Below are the code and all the weights of a small trained network. Each question names an input and a class and asks about switching units off, where a switched-off unit gives its printed mean instead of its output.

import numpy as np


def w(rows, s, z=0):
    codes = np.array(rows[::2]) - 128.0
    scale = np.full(codes.shape[1], s)
    scale[-1] = z or s
    return codes * scale


def norm(h):
    return h / np.sqrt((h * h).mean(-1, keepdims=True) + 1e-5)


def f(y):
    return y / 2 * (1 + np.tanh(0.7978845608 * (y + 0.044715 * y**3)))


def log_softmax(a):
    a = a - a.max(-1, keepdims=True)
    return a - np.log(np.exp(a).sum(-1, keepdims=True))


def net(x, mask):
    res = np.array(x, float).reshape(1, 4) / 4 @ E
    u = 0
    for l in range(4):
        y = f(norm(res) @ A[l][:, :-1].T + A[l][:, -1])
        res = res + np.where(mask[u : u + 4], y, B[l][:, -1]) @ B[l][:, :-1]
        u += 4
    return log_softmax(norm(res)[-1] @ U[:, :-1].T + U[:, -1])


A, B = {}, {}
E = w([
[172,69,113,97,201,128,88,201,216],'x0',
[194,186,151,210,205,101,67,190,148],'x1',
[164,129,96,41,172,131,81,89,53],'x2',
[72,93,161,60,31,3,51,206,47],'x3',
],0.0076)
A[0] = w([
[2,141,95,130,136,63,105,188,149,79],'0.n0',
[111,124,128,112,104,105,77,150,118,74],'0.n1',
[124,116,126,136,125,75,140,145,87,30],'0.n2',
[156,177,121,152,151,144,125,192,109,245],'0.n3',
],0.011,0.0011)
B[0] = w([
[137,80,182,36,122,196,172,94,115,252],'0.n0',
[97,146,116,185,244,61,106,140,175,213],'0.n1',
[116,203,200,127,98,119,177,70,161,184],'0.n2',
[96,139,154,133,74,161,124,184,115,240],'0.n3',
],0.011,0.0044)
A[1] = w([
[174,135,108,103,146,87,122,158,199,31],'1.n0',
[157,172,103,183,155,150,193,111,218,195],'1.n1',
[175,145,97,103,180,86,52,87,92,103],'1.n2',
[192,34,92,91,81,107,86,173,254,255],'1.n3',
],0.0076,0.00053)
B[1] = w([
[151,162,110,142,123,100,138,37,26,152],'1.n0',
[120,91,183,59,126,28,127,129,128,253],'1.n1',
[248,36,106,116,62,193,166,150,184,176],'1.n2',
[92,51,63,164,138,164,90,153,96,213],'1.n3',
],0.012,0.0045)
A[2] = w([
[163,79,170,110,57,179,133,120,114,254],'2.n0',
[110,225,151,161,61,119,162,72,108,97],'2.n1',
[155,104,172,79,254,141,128,91,185,237],'2.n2',
[231,140,109,101,138,80,159,111,153,67],'2.n3',
],0.0069,0.0017)
B[2] = w([
[150,81,81,245,27,139,175,153,181,210],'2.n0',
[121,47,60,130,116,186,33,132,89,197],'2.n1',
[51,185,161,111,3,170,145,47,65,253],'2.n2',
[157,80,219,116,203,94,76,148,149,156],'2.n3',
],0.011,0.0056)
A[3] = w([
[142,75,115,151,191,160,50,113,146,7],'3.n0',
[177,254,199,133,190,193,81,221,93,145],'3.n1',
[246,77,156,143,104,97,246,197,197,224],'3.n2',
[216,111,146,81,109,94,129,200,108,207],'3.n3',
],0.0063,0.0018)
B[3] = w([
[80,105,114,155,178,128,180,136,48,140],'3.n0',
[13,178,10,70,85,111,159,179,132,252],'3.n1',
[168,38,151,220,92,91,149,183,173,242],'3.n2',
[104,119,201,94,88,106,218,82,151,183],'3.n3',
],0.011,0.0027)
U = w([
[91,177,215,92,110,129,151,77,120,159],'0',
[177,87,142,176,84,131,132,148,201,198],'1',
[67,160,42,134,80,154,170,184,128,189],'2',
[96,99,66,163,126,165,67,138,71,137],'3',
[154,141,113,155,128,111,78,135,120,76],'4',
[186,196,80,155,165,74,127,123,148,4],'5',
[177,185,115,131,252,120,105,111,147,32],'6',
],0.011,0.0039)

Each question gives the input, the list of numbers given to net, and the class t.
The units are the neurons (one row each of A and B). Each row of codes is followed by its name. A weight is (code - 128) times the scale printed after its matrix; where a second scale follows, it is the last column's (A, B and U).
mask holds one flag per neuron, layer by layer. A switched-off neuron (its flag False) gives its mean, the last column of its row in B, instead of its output. The means were averaged over made-up inputs and are rounded, as every weight is.
A unit's drop is (log p(t) with every unit on - log p(t) with that unit switched off) / (log p(t) with every unit on - log p(t) with every unit switched off).
The circuit of an input: a set's keep is (log p(t) with only the set's units on - log p(t) with every unit switched off) / (log p(t) with every unit on - log p(t) with every unit switched off). Starting from the 12 units with the biggest drops (on a tie, the unit counted first), units are removed one at a time, each time the one whose removal leaves the highest keep (on an exact tie, the one counted first), for as long as the keep stays at least 0.8.
circuit, biggest first: the units of the circuit, biggest drop first
most important unit: the unit with the biggest drop
top k neurons: the k neurons with the biggest drops, biggest first
top k neurons in layer l: the k neurons of layer l with the biggest drops, biggest first
input [-4,8,1,5], class 2: top 2 neurons => [3.n1, 1.n1]
input [-7,2,0,3], class 3: most important unit => 2.n1
input [8,7,-3,-8], class 0: top 4 neurons => [1.n1, 2.n2, 1.n0, 2.n1]
input [-5,-5,-8,-1], class 1: circuit, biggest first => [2.n2, 3.n2]
input [8,0,2,-5], class 3: top 2 neurons => [1.n3, 0.n2]
input [2,-2,-2,-4], class 0: circuit, biggest first => [1.n1, 2.n2]
input [2,7,-5,-1], class 2: circuit, biggest first => [3.n1, 2.n0]
input [0,-6,-5,-7], class 0: circuit, biggest first => [2.n2, 1.n1]
input [5,5,2,4], class 2: circuit, biggest first => [1.n1, 3.n1, 2.n1]
input [-2,8,4,3], class 2: circuit, biggest first => [3.n1, 1.n1]
input [7,1,-7,-7], class 0: top 4 neurons => [1.n1, 2.n2, 1.n2, 2.n0]
input [-7,-6,2,4], class 3: top 2 neurons => [2.n1, 1.n1]
input [-7,-3,-8,4], class 1: top 3 neurons => [0.n0, 2.n0, 2.n2]
input [4,4,-3,-3], class 2: top 2 neurons => [0.n3, 1.n2]
input [2,2,8,0], class 1: circuit, biggest first => [1.n2]
input [-6,-1,-7,4], class 1: circuit, biggest first => [0.n0, 2.n0, 2.n2]
input [2,-7,8,7], class 1: top 3 neurons => [1.n2, 2.n0, 0.n3]
input [8,8,5,7], class 2: circuit, biggest first => [1.n1, 3.n1]
input [-8,-1,1,-6], class 3: circuit, biggest first => [2.n1, 0.n0]
input [6,-2,-4,-8], class 0: most important unit => 2.n2
input [1,4,-1,-3], class 2: top 2 neurons => [0.n3, 1.n2]
input [-3,-7,8,0], class 1: top 3 neurons in layer 0 => [0.n3, 0.n0, 0.n2]
input [-6,-4,7,2], class 1: top 2 neurons => [1.n2, 0.n3]
input [-4,8,5,-7], class 2: top 4 neurons => [0.n3, 3.n1, 0.n1, 0.n0]
input [4,-2,-3,0], class 3: top 2 neurons in layer 1 => [1.n3, 1.n2]
input [-2,3,5,6], class 0: top 2 neurons => [0.n2, 0.n1]
input [-1,6,8,2], class 1: circuit, biggest first => [1.n2]
input [4,-3,-2,-8], class 0: circuit, biggest first => [2.n2, 1.n1]
input [0,8,4,5], class 2: top 2 neurons => [3.n1, 0.n3]
input [-4,6,7,-4], class 1: top 2 neurons => [1.n2, 2.n0]
